In the rows, zero is written as 128.
Here are made-up nodes, facts about them, and rows of numbers that follow some of those facts. Name the node behind each unnamed row.

There are 2 kinds of fact about the nodes: Δ, ψ.
bavidrum Δ broser; bele Δ plezus; bokla Δ vazus; bokla Δ musi; branibek Δ tarel; brefek Δ goval
bretan Δ labuk; bretan Δ gosten; bretan Δ skegel; bretan Δ plezus; brirem Δ luras; bronu Δ kibritok
bronu Δ stados; bronu Δ sofim; bropal Δ drebron; bropal Δ greplel; bropal Δ klakam; bropal Δ luras
broroklun Δ stados; broroklun Δ sogres; broroklun Δ greplel; broser Δ puvum; broser Δ plezus; brubrum Δ traflur
brubrum Δ sogres; bruplutru Δ sogres; bruplutru Δ plezus; bugan Δ drutrir; bugan Δ plezus; dami Δ zetim
dami Δ luras; dami Δ plezus; dide Δ moston; dide Δ sofim; dotren Δ dumefak; dragrol Δ bruplutru
dragrol Δ revim; dragrol Δ brirem; drakleplu Δ viguk; drakleplu Δ skanen; dranes Δ kaskis; drebron Δ puvum
dregudol Δ noga; drofu Δ testuk; drofu Δ tigrode; dropler Δ ruflim; dropler Δ puvum; drutrir Δ traflur
drutrir Δ puvum; dumefak Δ tragrim; dutar Δ podrak; fabom Δ segun; flagra Δ klakam; flavek Δ bretan
flavek Δ fluskunes; flodum Δ zetim; flodum Δ sekel; fluskunes Δ luras; fotrer Δ rugra; gagra Δ lezo
gagra Δ giski; gagra Δ restubrer; gagra Δ lebrur; gavagar Δ tuskom; gavagar Δ plezus; geklik Δ drebron
geklik Δ broser; giski Δ broser; godul Δ puvum; gofludom Δ plelu; gofludom Δ resku; gosten Δ puvum
gosten Δ luras; gosten Δ plezus; goval Δ sofim; grastar Δ bele; grastar Δ vazus; gregek Δ sekel
gregek Δ plezus; grenu Δ plezus; griles Δ skagun; griles Δ bruplutru; grirevi Δ dropler; grirevi Δ gristupos
grirevi Δ bruplutru; grizes Δ kuzok; groklik Δ bretan; gupor Δ plikur; gupor Δ broser; gurol Δ ruflim
karatrin Δ kenor; kaskis Δ ruflim; katralek Δ dide; katralek Δ kaskis; kenor Δ bruskepal; kenor Δ godul
kibritok Δ sogres; kibritok Δ plezus; kipo Δ gavagar; klakam Δ podrak; kleklek Δ greplel; kleklek Δ luras
kleklek Δ skanen; klopustir Δ triplos; kluba Δ vedusti; klunak Δ bele; klunak Δ rugra; klunak Δ zerar
klutru Δ brefek; kofan Δ plamik; kofan Δ plezus; kofan Δ pidezam; koplir Δ testuk; koplir Δ bruplutru
lebrur Δ tuskom; lebrur Δ plezus; lezo Δ sedro; lezo Δ ruflim; lezo Δ brubrum; lirin Δ testuk
lufa Δ drefas; lugran Δ restubrer; lugran Δ puvum; luras Δ plezus; makibril Δ geklik; maskibros Δ zolin
maskibros Δ plezus; mogrok Δ plikur; moston Δ sogres; moston Δ plezus; moston Δ brubrum; musi Δ podrak
nelek Δ fluplum; noga Δ ploguk; noga Δ greplel; noga Δ puvum; numas Δ podrak; numas Δ sitrin
numas Δ gosten; numas Δ puvum; nutem Δ drefas; nutem Δ kleklek; panu Δ groklik; pidezam Δ drutrir
plamik Δ bugan; plamik Δ luras; plelu Δ bugan; plelu Δ puvum; plikur Δ pidezam; plirus Δ kibritok
plofum Δ plikliski; ploguk Δ ruflim; ploguk Δ roskel; poplon Δ luras; pulun Δ vitras; pulun Δ roskel
pulun Δ bruplutru; puvum Δ plezus; redru Δ makibril; redru Δ mular; resku Δ bruskepal; resku Δ nutem
resku Δ sofim; restubrer Δ plezus; revim Δ fluskunes; rokleflal Δ drebron; roskel Δ ruflim; ruflim Δ plezus
rugra Δ sogres; rukos Δ bugan; rukos Δ flavek; rukos Δ plezus; saflu Δ tragrim; sekel Δ rafus
sidin Δ stikir; sidin Δ kloni; sivor Δ rukos; skagun Δ brubrum; sofim Δ tuskom; sogres Δ ruflim
sogres Δ plezus; stadam Δ sitrin; stados Δ broser; stados Δ puvum; stagras Δ tragrim; stagras Δ greplel
stasak Δ stuzoral; stasak Δ plezus; stikir Δ ruflim; stolim Δ vitras; stolim Δ plikur; stolim Δ famel
stumin Δ ploguk; stumin Δ midrom; stuzoral Δ broroklun; talum Δ drefas; talum Δ skegel; tarel Δ pudabes
tarel Δ gristupos; testuk Δ puvum; tradre Δ brubrum; tragrim Δ luras; trefes Δ vazus; trefes Δ gavagar
treristem Δ skagun; treristem Δ rugra; tretrel Δ plezus; triplos Δ greplel; triplos Δ skanen; triskiskom Δ goval
triskiskom Δ labuk; trogres Δ skanen; tuskom Δ bele; tuskom Δ plezus; tute Δ drutrir; tute Δ tradre
valam Δ drebron; valam Δ greplel; vazus Δ plezus; vedusti Δ bele; vedusti Δ ruflim; vedusti Δ plezus
vigre Δ katralek; viguk Δ geklik; viguk Δ brubrum; vikos Δ saflu; vikos Δ trogres; vitusan Δ drefas
vokla Δ kloski; vokla Δ grastar; vokla Δ triplos; votam Δ floklalem; vudra Δ gosten; zetim Δ ruflim
zetim Δ luras; zetim Δ plezus; zetim Δ lufa; zofik Δ kibritok; zofik Δ ruflim; zolin Δ broser
zusis Δ kipo; zutar Δ kibritok; bipa ψ drofu; bipa ψ klutru; bokla ψ flavek; branibek ψ drutrir
branibek ψ bredrer; brekluk ψ dropim; bronu ψ stople; bropal ψ ledras; bropal ψ treristem; dragrol ψ midrom
dragrol ψ rukos; dranes ψ roskel; draskipur ψ puvum; draskipur ψ stasak; draskipur ψ stumin; dregudol ψ klutru
dregudol ψ zerar; dregudol ψ pulun; dregudol ψ plavin; dregudol ψ triplos; dregudol ψ kemol; dumefak ψ restubrer
dutar ψ tibe; dutar ψ lezu; fladun ψ noga; flodum ψ gagra; flodum ψ trefes; flodum ψ ledras
flodum ψ stifo; floklalem ψ zetim; floklalem ψ rukos; fluskunes ψ tibe; fluskunes ψ stifo; fluskunes ψ vitusan
gavagar ψ tradre; gavagar ψ grufen; gavagar ψ lirin; giski ψ redru; godul ψ rura; godul ψ musi
godul ψ somo; gregek ψ brefek; gregek ψ fluziskor; grenu ψ ranik; grenu ψ musi; grenu ψ zofik
grenu ψ numas; grepler ψ kefla; grirevi ψ testuk; grirevi ψ gagra; gristupos ψ klopustir; gristupos ψ gupor
gurol ψ plodristu; gurol ψ pagrukas; kaplos ψ kenor; kaplos ψ kefla; kaplos ψ demal; kaplos ψ sivor
kibritok ψ klutru; kluba ψ ronir; kofan ψ triplos; kuzok ψ zerar; lebrur ψ demal; lezo ψ koplir
lezo ψ ranik; loduk ψ traklo; loduk ψ roskel; loduk ψ karatrin; loduk ψ brirem; lotum ψ kaskis
makibril ψ skilo; makibril ψ sivor; mapler ψ lugran; mapler ψ teklar; mepur ψ drado; mepur ψ fotrer
mepur ψ fluplum; mogrok ψ gofludom; moler ψ rugra; moler ψ sofim; moler ψ grizes; nelek ψ goval
nelek ψ teklar; nelek ψ fotrer; nutem ψ troflun; pidezam ψ kloski; plafa ψ getrum; plafa ψ troflun
plamik ψ fabom; plamik ψ dropim; plasudros ψ plofum; plasudros ψ sogres; plelu ψ dide; plelu ψ rura
plezus ψ trasil; plezus ψ lezu; plezus ψ plavin; plikliski ψ tute; plikliski ψ vitusan; plirus ψ mular
podrak ψ pagrukas; poplon ψ testuk; poplon ψ kleklek; rafus ψ vitras; rafus ψ grefor; redredrir ψ kipo
redredrir ψ somo; resku ψ bruskepal; ritar ψ ronir; ritar ψ ranik; rokleflal ψ flovir; rokleflal ψ bredrer
sene ψ fuskul; sene ψ drebron; sene ψ brirem; sesen ψ redru; sesen ψ tragrim; sesen ψ zofik
sidin ψ tradre; stadam ψ traflur; stados ψ stamer; tigrode ψ grefor; tigrode ψ ketrol; tigrode ψ teklar
totren ψ ronir; trafuflus ψ lezu; tretrel ψ bruskepal; tretrel ψ grufen; tretrel ψ tragrim; triskiskom ψ plodristu
triskiskom ψ kluke; tudro ψ brufur; tudro ψ goval; tudro ψ trasil; tumatri ψ getrum; tumatri ψ traflur
tumatri ψ trasil; tumatri ψ bredrer; tumatri ψ klakam; vedusti ψ rura; vedusti ψ flizok; vigre ψ skigrul
zage ψ redru; zage ψ labuk; zage ψ segun; zage ψ vudra; zage ψ karatrin; zusis ψ midrom
zusis ψ bugan

Known rows:
[158 103 123 115 127  97 150 107 141 111 146 141  97 128 125 126 141 117
 157 135 124 145 151  72 128 142 107 140 131 114 145] -> zofik
[160 168 111 146 190 115 137 168 135 152 145 157 136 129 145 131 105  94
 180 122 105 132 126 156 108 127 109 113 129 132 129] -> sesen
[117 120 166 162 146 137 126 153 110 178 137 125 136 157 119 165 106 144
 124 134 135 142 126 140 131 124 102 116 147 148 143] -> bredrer
[114 140 132 120 163 138 142 142  96 106 129 114 150 110 164 139 102 134
  80 154 130 116 131 168 131 119 146 148 133  91 104] -> skegel
[136 124 135 158 147 136 142 143 133 154 122 125 145 151 129 146 122 126
 130 119 149  93 146 133 117 128 132 120 125 139 123] -> flizok
[142 105 126 136 108 120 141 122 132 134 120 154 115 102 120 131 111 120
 102 153 112 138 113  87 132 127 141 142 142 103 122] -> kaskis
[129 144 138 148 147 143 137 146 127 158 130 130 136 143 117 128 128 122
 125 118 130 108 127 142 115 129 140 118 128 137 121] -> kefla
[132 133 144 139 153 151 139 135  97 124 137 113 128 120 144 140 142 121
 124 142 128 124 163 116 137 144 142 138 143 108  88] -> brefek
[127 130 125 121 141 135 116 110 102  94 148  97 124 140 135 118 162 130
 145 113 144 130 174 119 137 153 113 129 134 128 108] -> gofludom
[126 134 146 148 150 157 142 140 142 155 129 125 136 152 119 119 130 108
 127 136 148 109 112 156 125 129 131 127 127 149 126] -> plavin
[121 137 144 112 122 117 131 136 119 123 134 123 110 116 136 136 147 129
 155 129 117 129 138 113 132 138 129 132 124 124 128] -> zusis
[132 127 116 150 122 135 139 134 134 153 115 153 127 122 114 131 107 124
 102 144 120 115 114 107 125 123 147 126 135 121 116] -> midrom
[113 128 131  74 117  89 125 115 148 115 133 126  95 120 128 141 155 147
 162 109 111 122 142 122 123 121 103 137 108 135 156] -> dragrol
[136 107 131 103 111 113 127  92 126  99 135 124 103 118 129 121 150 134
 133 126 127 136 146 104 131 136 111 137 131 130 143] -> stasak
[132 109 122 117 108 121 113 120 118  92 123 120 152 114 129 109 133 124
 111 126 135 141 123 128 144 130 118 132 131 112 123] -> zolin
[125 137 115  90  96 126  98  67 150  90 137 135 109 139 136 133 168 160
 183  96 108 134 143 131 122 137 113 121 122 163 140] -> bropal
[130 139 102 147 133 151 121 105 131 130 128 146 129 133 131 142  91 137
 101 137 119 121 118 142 121 120 149 129 143 130 119] -> kloski
[113 116  99 109 111  99 100 158 119 122 114 106 153 114 113 100 104 116
 117 112 143 146 106 142 152 122 117 119 111 119 132] -> pidezam
[110 139 150 134 139 151 135 156 118 149 131 127 135 126  99 134 141 141
 114 108 120  94 129 127  98 121 150 109 125 137 121] -> teklar
[136 105 118 131 128 123 138 121 110 111 129 112 119 129 135 140 136 120
 124 140 136 124 159  84 144 148 131 141 133 108 100] -> dide

Rows to name:
No name comes twice in this set of rows, the named rows included.
[121 122 116  96 104 103 129 128 133 129 123 142  92  90 107 127 149 127
 142 123  97 119 124  64 114 135 155 134 115 122 121] | gurol
[135 116 110 178 118 120 148 137 139 163 108 118 146 174 149 167 108 135
 143 127 153  83 149 121 124 130 148 121  96 140 109] | rura
[120 119 123 113 137 122 134  96 152 111 131 138 113 121 144 135 107 156
 104 132 127 116 124 159 114 105 127 132 127 125 152] | saflu
[106 153 121 117  97 139 103 156 102 130 115 123 153  93 111 127 131 134
 117 111 109 130 103 127 124 126 159 111 121 121 103] | tigrode
[123 116 144  94 127  98 128 121 132 115 131 125 102 116 142 128 155 138
 163 125 121 131 137 114 125 136 114 140 115 130 138] | gregek
[109 174 145 125 130 150 118 150 164 207 116 119  91 142 143 106 120  84
 122 128 145 112 113 151 143 144 109 130 109 155 118] | bipa
[134 124 154 136  92 147 111 106 170  94 117 156 155 156 120 127 207 129
 218 156 115 131  64 177 129 150 169 139 129 174 127] | dutar
[103 134 166 168 150 128 113 162 108 173 140 118 130 162 114 181 114 151
 152 147 115 161 109 150 148 119 105 116 138 150 148] | tumatri
[159 134 149 148  69 140 115  95 147 143 101 155 179 149 166 145 152 148
 150 124 114 122 112 140 114 148 125 125 129 148 124] | musi
[127 120 101 125 114 100 143 142 153 125 122 125  96 130 117 117 124 120
 152 123 128 160 130  71 140 118 126 131 124 117 145] | lezo
[134 125 141 140 122 132 135 132 136 153 114 137 111 111 136 119 109 105
  93 158 129 124 109 119 142 134 135 143 127 115 122] | zerar
[122 137 125 141 116 121 125 156 139 162 113 148 146 113 124 130  95 115
 115 145 114 130  85 128 131 121 146 127 129 120 120] | gristupos
[131 170 137 134  53 157  98 124 136 156  87 177 193  86 150 137 131 145
 123 134  79 117  58 154 111 138 168 117 127 130  93] | podrak
[133 129 102 119 114 146  97  61 136  91 142 116 119 149 118 119 143 142
 140 102 132 140 153 128 132 132 114 116 140 154 135] | valam
[129  95 111 126 104 109  99 129 111 108 122 111 161 125 110 106 101 118
  97 123 153 160 111 133 157 124 109 116 130 117 137] | drutrir

Now the same nodes, written a new way:
Known rows:
[116 152 135 127 141 143 125 154 116 101 146 118 111 129 129 150 164 123
  95 128 110 116 117 144 138 131 145 146 134  95 118 150  87 145 145 116
 125 137 139 102 148 116  98 124 110] -> draskipur
[128 122 126 135 114 102 131 126 137 139 110 128 139 125 123 118  97 130
 145 130 137 134 136 115 119 115 113 129 123 142 138 117 149 123 115 139
 124 121 121 141 123 134 147 134 137] -> zutar
[145 113 104 120 146 184 153  95 143 151  83 170 135 143 168 106 132 145
 141 156 133 151 159 120 117 176 145  88 117 141 100 129 127 117  83 108
  96 142  60 164 141 143 141 133 136] -> brirem
[127 156 132 124 116 134 146 142 111 125 155 135 124 137 127 124 125 128
 127 138 158  90 131 159 106 147 139 116 138 115 105 139  90 151 124 137
 142 126 129 115 156 121 113 134 125] -> skanen
[125 125 129 134 124 113 135 114 132 142 103 138 142 128 126 116 110 135
 145 137 139 132 139 115 123 121 128 123 124 137 128 126 148 121 109 141
 121 120 107 137 132 137 149 138 138] -> trogres
[127 120 131 133 120 113 131 118 141 142 110 136 135 136 119 117 114 131
 146 126 137 140 130 117 127 118 119 128 126 136 128 121 145 122 119 148
 124 120 119 137 122 139 141 130 138] -> sivor
[120 158 138 129 141 138 125 146 111  99 135 113 114 112 138 147 160 117
 106 120 110 102 136 159 147 131 152 145 140  92 146 157  79 134 135 110
 126 137 135  86 132 133  75 126  90] -> kuzok
[116 145 132 125 135 144 129 162 128 101 141 119 111 139 125 150 173 123
  92 126 105 125 117 144 136 131 143 150 134  93 113 149  83 146 147 121
 122 139 137 100 150 120  92 119 113] -> grepler
[128 152 133 124 112 133 144 146 113 123 161 131 120 144 121 124 130 124
 128 131 158  88 129 162 108 141 133 120 139 113 106 138  90 155 132 140
 145 124 140 115 153 122 112 129 122] -> fluplum
[114 100 135 134 135 131 107 152 172 134  93 125 126 153 102 123 169 122
 102 121  86 185 120 106 146 107 135 166 124 108 137 105 136 138 147 131
 108 131 103 128 147 146 118 117 129] -> nelek
[130 125 129 131 124 115 133 116 134 142 109 134 140 131 121 113 108 136
 146 133 139 135 139 115 123 119 123 124 127 138 132 123 146 122 116 142
 126 120 113 139 127 135 148 135 138] -> dotren
[130 121 129 133 119 107 127 115 133 138 111 135 140 133 121 118 107 138
 148 129 140 135 139 117 123 115 120 125 125 138 135 125 149 120 117 144
 130 114 116 138 128 133 147 134 131] -> stolim
[128 124 133 135 123 110 130 116 132 141 109 132 138 129 118 116 104 134
 146 131 136 133 137 120 124 116 121 130 126 137 134 126 149 120 118 147
 128 115 117 135 127 134 146 136 137] -> tarel
[118 147 134 126 137 148 127 157 124 101 143 120 111 133 126 149 168 123
  92 125 109 123 116 146 143 129 144 150 134  91 118 151  85 145 148 120
 123 143 137 102 152 117  94 118 111] -> brekluk
[129 152 128 120 125 140 151 147 112 123 152 135 121 127 132 123 135 129
 131 144 154  85 143 160 104 154 139 115 135 116  99 134  89 152 120 133
 135 126 128 123 156 126 121 133 126] -> greplel
[128 121 130 134 122 111 130 114 130 141 110 132 141 136 123 117 103 135
 149 128 137 131 133 115 126 116 125 125 127 138 134 125 150 120 116 143
 132 119 116 136 124 134 146 135 136] -> sekel
[116 128 147 155 117  92 121  85 117 157 112 133 141 147 101 122  91 134
 153 120 134 140 100 100 140  93 140 127 138 128 159 134 155 113 134 171
 138 123 119 105 107 137 141 142 154] -> sofim
[134 118 129 133 119 114 131 120 132 143 102 124 143 123 126 114  99 125
 149 124 139 122 147 125 126 118 113 128 129 135 152 127 148 116 110 132
 127 114 125 133 119 138 138 135 131] -> pulun
[137 123 105 124 133 148 108  79 134 123 136 121 110 113 160 176 125 130
  92 103 112 178  59  72 156 119 137 112 121 156 142 129 150  93 155  84
 112 181 157 131  61 121 134 134 145] -> grenu
[150 107 131 126 209  60 105 185  64 121 154 119  96 110 135 130 164 114
  72 180  96 113 106 188 127 120 160 112 167  91 137 126 124 146 151  87
 150 123  90  68 139  66  93 141 119] -> trafuflus

Name these rows:
No name comes twice in this set of rows, the named rows included.
[140 106 112 130 102 118 115  97 145 152 146 133 128 140 144 121  99 131
 138 113 146 156 113 112 128 127 118  95 121 160 147 104 147 114 137 127
 143 151 130 151  85 136 128 128 130] | maskibros
[140 118 116 120 107  93  99 118 155 119 124 137 144 151 133 112 115 165
 158 124 147 145 149 128 132 102 112 115 115 147 115 127 154 105 126 146
 148 105 105 147 126 119 139 134  75] | gupor
[158  87 102 124 116 196 136  92 154 160 118 140 131 169 161  99 103 112
 134 119 134 152 137 120 123 168 107  95 122 147 150 125 152 109 103  86
 109 141 120 169 110 122 131 119 157] | zetim
[130 107 106 134  90  91 131 130 152 154 140 122 118  99 159 135  77 113
 117 110 146 157 112 103 107 123 100 106 118 174 160  76 139 131 128 116
 125 168 139 164  85 146 138 126 153] | bruplutru
[139  98 112 131 100 132 120  90 144 162 161 130 115 137 151 130 101 121
 134 103 146 165  96 102 131 138 117  84 125 171 158  89 147 115 151 122
 143 169 146 151  62 142 120 120 152] | restubrer
[106 132 108 131 129 116 135 103  86  99 111 159 132 124 159 131  85 141
 142 125 112 145 146 129 114 119 112 124 110 151 130 153 143 100 100 168
 139 127 129 139 100 109 177 120 162] | redru
[130 152 135 125 116 132 143 139 109 123 157 125 123 131 129 125 128 123
 137 129 156  83 137 170 113 146 134 117 138 114 122 139  86 145 126 134
 145 122 141 107 143 128 104 133 113] | kemol
[150  88 124 126 117 166 131 122 136 135 104 107 152 165 109  88  95  97
 144 112 122 113 153 139 127 138  75 150 127 128 166 147 180 104  97  97
 117  78 164 158 136 100 154 120 167] | ploguk
[136 119  94 118 152 199 159  84 121 136  73 187 131 144 191 108 124 150
 138 159 124 158 164 122 113 182 145  86 114 145 102 148 123 108  66 117
  95 150  56 166 132 131 156 126 146] | tragrim
[101 127 134 145 153 119 114 108 107 110  89 138 127 128 124 146 130 133
 114 122  72 168 116 100 158 100 138 160 121 115 155 154 145 103 128 151
 117 134 117 106 113 125 145 122 152] | resku
[138 158 135 127 118 129 154 134 121 128 162 120 122 128 118 140 125 131
 132 140 166  78 116 149 116 136 130 113 139 117  92 156  91 144 129 130
 130 130 149 114 150 108 110 131 115] | flizok
[167  98 122 145 133 163 135  87 177 147 122  74 129 129 117 181 114 124
 104 122 121 145  59  66 177 103  99 125 128 138 147 180 170  82 141  57
  70 153 184 139  86  72 108 112 135] | vedusti
[129 161 135 126 116 126 141 137 107 122 153 120 122 125 133 125 123 117
 138 123 157  76 147 173 120 144 134 117 140 110 132 145  81 141 123 130
 149 126 138 100 133 135  91 131 103] | zerar

